[[ 14.6 -36.1  12.0   2.0  10.0  20.4  27.5   7.7  23.8  36.0  -9.3  -7.0]
 [  1.2  -3.9  -1.9  -8.6   8.3  17.8  36.6  12.0  -4.6  28.0  -0.5 -20.5]
 [-23.8  21.4  -5.7  10.6   4.2 -17.5   9.0  -9.1 -47.0  24.9  -9.3 -32.1]]
=>
[[-32.1  -9.3  24.9 -47.0  -9.1   9.0 -17.5   4.2  10.6  -5.7  21.4 -23.8]
 [-20.5  -0.5  28.0  -4.6  12.0  36.6  17.8   8.3  -8.6  -1.9  -3.9   1.2]
 [ -7.0  -9.3  36.0  23.8   7.7  27.5  20.4  10.0   2.0  12.0 -36.1  14.6]]

[[ -4.9   6.6  -6.8  -6.4   2.3   0.6  -8.8   0.3   2.8  -3.4  -1.0  -5.9
  -14.2 -14.9  -8.0]
 [ -1.7   7.8  -3.6 -15.2   3.5  -4.5   4.9   4.1   7.4  -1.1  -1.1  -1.4
   -4.6   1.6  -3.4]
 [  6.7   9.5   4.3 -23.9   3.0  -6.9  22.8  13.5   6.2  10.3   1.0   5.3
    6.0  17.9   2.2]
 [ -0.2  12.4  -4.1 -19.5   3.8  -1.2   2.6   8.8   3.5   5.1   0.3  -3.2
  -13.2  -9.1  -7.7]
 [ 14.6   4.3   7.4  12.3  -8.6  27.4 -16.9  16.3 -37.1  38.0  10.6  -3.0
  -29.6 -52.8 -10.9]
 [-11.8  14.9 -14.0 -23.8   7.9  -7.9  -6.2   0.1  17.3 -13.9  -4.3  -9.2
  -18.8 -10.5 -12.1]]
=>
[[-12.1 -10.5 -18.8  -9.2  -4.3 -13.9  17.3   0.1  -6.2  -7.9   7.9 -23.8
  -14.0  14.9 -11.8]
 [-10.9 -52.8 -29.6  -3.0  10.6  38.0 -37.1  16.3 -16.9  27.4  -8.6  12.3
    7.4   4.3  14.6]
 [ -7.7  -9.1 -13.2  -3.2   0.3   5.1   3.5   8.8   2.6  -1.2   3.8 -19.5
   -4.1  12.4  -0.2]
 [  2.2  17.9   6.0   5.3   1.0  10.3   6.2  13.5  22.8  -6.9   3.0 -23.9
    4.3   9.5   6.7]
 [ -3.4   1.6  -4.6  -1.4  -1.1  -1.1   7.4   4.1   4.9  -4.5   3.5 -15.2
   -3.6   7.8  -1.7]
 [ -8.0 -14.9 -14.2  -5.9  -1.0  -3.4   2.8   0.3  -8.8   0.6   2.3  -6.4
   -6.8   6.6  -4.9]]

[[ -7.4 -14.3 -23.0  15.5  20.7 -19.2 -22.2  -0.9 -29.3   9.5 -37.6 -24.2]
 [ 51.8  10.7  21.0   0.8 -22.0  20.8  10.5  -0.8  -0.4 -15.3 -17.1   2.3]
 [ 13.8 -22.0 -25.0  37.3  19.9 -19.0  11.0  -2.4  11.8 -17.3   3.8  10.4]
 [-25.0  -4.9  15.0 -15.3  18.4 -15.9 -11.3 -10.3  29.1  -7.2  17.8  31.8]
 [-11.1 -40.4   5.9  16.3  12.5 -18.0  12.2  28.0 -32.2  -9.0 -14.7 -33.9]]
=>
[[-33.9 -14.7  -9.0 -32.2  28.0  12.2 -18.0  12.5  16.3   5.9 -40.4 -11.1]
 [ 31.8  17.8  -7.2  29.1 -10.3 -11.3 -15.9  18.4 -15.3  15.0  -4.9 -25.0]
 [ 10.4   3.8 -17.3  11.8  -2.4  11.0 -19.0  19.9  37.3 -25.0 -22.0  13.8]
 [  2.3 -17.1 -15.3  -0.4  -0.8  10.5  20.8 -22.0   0.8  21.0  10.7  51.8]
 [-24.2 -37.6   9.5 -29.3  -0.9 -22.2 -19.2  20.7  15.5 -23.0 -14.3  -7.4]]

[[ -2.5  -5.1  18.1   1.3 -34.6  -1.9 -38.3  -8.2  -6.1]
 [-13.0  -2.2  12.7  -5.9  15.4  10.4  16.4   0.1  -2.6]
 [-11.0  -3.4   1.0  -6.0 -36.0   5.6 -11.4  -5.8  -1.1]
 [-13.3  -3.5  -7.3  -7.3 -20.8   8.4   7.3  -2.8   1.3]
 [-19.0  -6.9  28.3  -7.0 -26.0  11.5 -14.9  -7.1  -4.3]
 [-14.3  -3.8   6.5  -7.1 -18.4   8.7  -1.4  -4.4  -2.1]
 [  7.4  -1.4   7.2   4.6 -27.1  -8.4 -38.7  -6.4  -6.6]
 [-13.1  -0.1  -5.4  -7.5  25.7  12.8  41.3   4.7   2.7]
 [-13.0  -4.0  -6.9  -6.0  -0.3   9.3  18.8  -0.2   1.8]
 [-20.7  -6.3  12.1  -9.2 -26.3  13.3   0.5  -5.1  -0.3]]
=>
[[ -0.3  -5.1   0.5  13.3 -26.3  -9.2  12.1  -6.3 -20.7]
 [  1.8  -0.2  18.8   9.3  -0.3  -6.0  -6.9  -4.0 -13.0]
 [  2.7   4.7  41.3  12.8  25.7  -7.5  -5.4  -0.1 -13.1]
 [ -6.6  -6.4 -38.7  -8.4 -27.1   4.6   7.2  -1.4   7.4]
 [ -2.1  -4.4  -1.4   8.7 -18.4  -7.1   6.5  -3.8 -14.3]
 [ -4.3  -7.1 -14.9  11.5 -26.0  -7.0  28.3  -6.9 -19.0]
 [  1.3  -2.8   7.3   8.4 -20.8  -7.3  -7.3  -3.5 -13.3]
 [ -1.1  -5.8 -11.4   5.6 -36.0  -6.0   1.0  -3.4 -11.0]
 [ -2.6   0.1  16.4  10.4  15.4  -5.9  12.7  -2.2 -13.0]
 [ -6.1  -8.2 -38.3  -1.9 -34.6   1.3  18.1  -5.1  -2.5]]

[[-28.0  11.8  14.8 -10.6 -32.3  -7.6  -1.1 -20.2 -50.0]
 [ -8.3 -22.8   3.7  -8.7  19.7 -13.3  -5.2 -13.0  -8.4]
 [-43.6 -30.5  14.4 -18.2  20.0 -12.0  -4.1 -40.7 -39.9]
 [-50.0 -32.7  -4.0 -22.5  18.1 -11.5  -5.9 -41.0 -45.0]
 [-48.6 -25.9  17.9 -16.7  14.6 -15.3  -2.4 -44.9 -42.0]
 [-57.0 -17.9  42.0  -9.9  -6.3  -2.4 -14.1 -56.4 -55.4]
 [-16.3  16.8 -55.9   3.6 -10.9  -0.3 -22.0  -3.2  -9.9]
 [-15.0  -1.3  -5.5  -5.6 -32.2 -14.2  -7.4  -7.6 -35.6]]
=>
[[-35.6  -7.6  -7.4 -14.2 -32.2  -5.6  -5.5  -1.3 -15.0]
 [ -9.9  -3.2 -22.0  -0.3 -10.9   3.6 -55.9  16.8 -16.3]
 [-55.4 -56.4 -14.1  -2.4  -6.3  -9.9  42.0 -17.9 -57.0]
 [-42.0 -44.9  -2.4 -15.3  14.6 -16.7  17.9 -25.9 -48.6]
 [-45.0 -41.0  -5.9 -11.5  18.1 -22.5  -4.0 -32.7 -50.0]
 [-39.9 -40.7  -4.1 -12.0  20.0 -18.2  14.4 -30.5 -43.6]
 [ -8.4 -13.0  -5.2 -13.3  19.7  -8.7   3.7 -22.8  -8.3]
 [-50.0 -20.2  -1.1  -7.6 -32.3 -10.6  14.8  11.8 -28.0]]

[[ -6.1   9.5  11.8  10.2   4.6  -7.5   1.0  -6.3  -7.7]
 [  1.9   3.2   7.0  11.6  -9.5  -7.8   1.7 -11.7  -4.3]
 [  3.9   1.7   6.3   7.5  -4.4  -3.8   0.0  -6.9  -5.1]
 [ -1.4  -2.1   1.4   9.5  -6.7  -4.2  -0.6  -6.2  -7.7]
 [  0.8  -8.0   3.9  -1.4  -4.3 -13.7   6.4  -4.0  -5.9]
 [ -0.1  -0.8   8.2   9.1  -7.2  -2.1  -2.3  -4.3 -11.5]
 [  1.0   2.1   7.7   7.0  -3.5  -4.3  -1.5  -2.4  -7.5]
 [  9.3 -19.1 -17.0  43.9  11.8  -0.5 -14.2  14.5  -8.3]]
=>
[[ -8.3  14.5 -14.2  -0.5  11.8  43.9 -17.0 -19.1   9.3]
 [ -7.5  -2.4  -1.5  -4.3  -3.5   7.0   7.7   2.1   1.0]
 [-11.5  -4.3  -2.3  -2.1  -7.2   9.1   8.2  -0.8  -0.1]
 [ -5.9  -4.0   6.4 -13.7  -4.3  -1.4   3.9  -8.0   0.8]
 [ -7.7  -6.2  -0.6  -4.2  -6.7   9.5   1.4  -2.1  -1.4]
 [ -5.1  -6.9   0.0  -3.8  -4.4   7.5   6.3   1.7   3.9]
 [ -4.3 -11.7   1.7  -7.8  -9.5  11.6   7.0   3.2   1.9]
 [ -7.7  -6.3   1.0  -7.5   4.6  10.2  11.8   9.5  -6.1]]
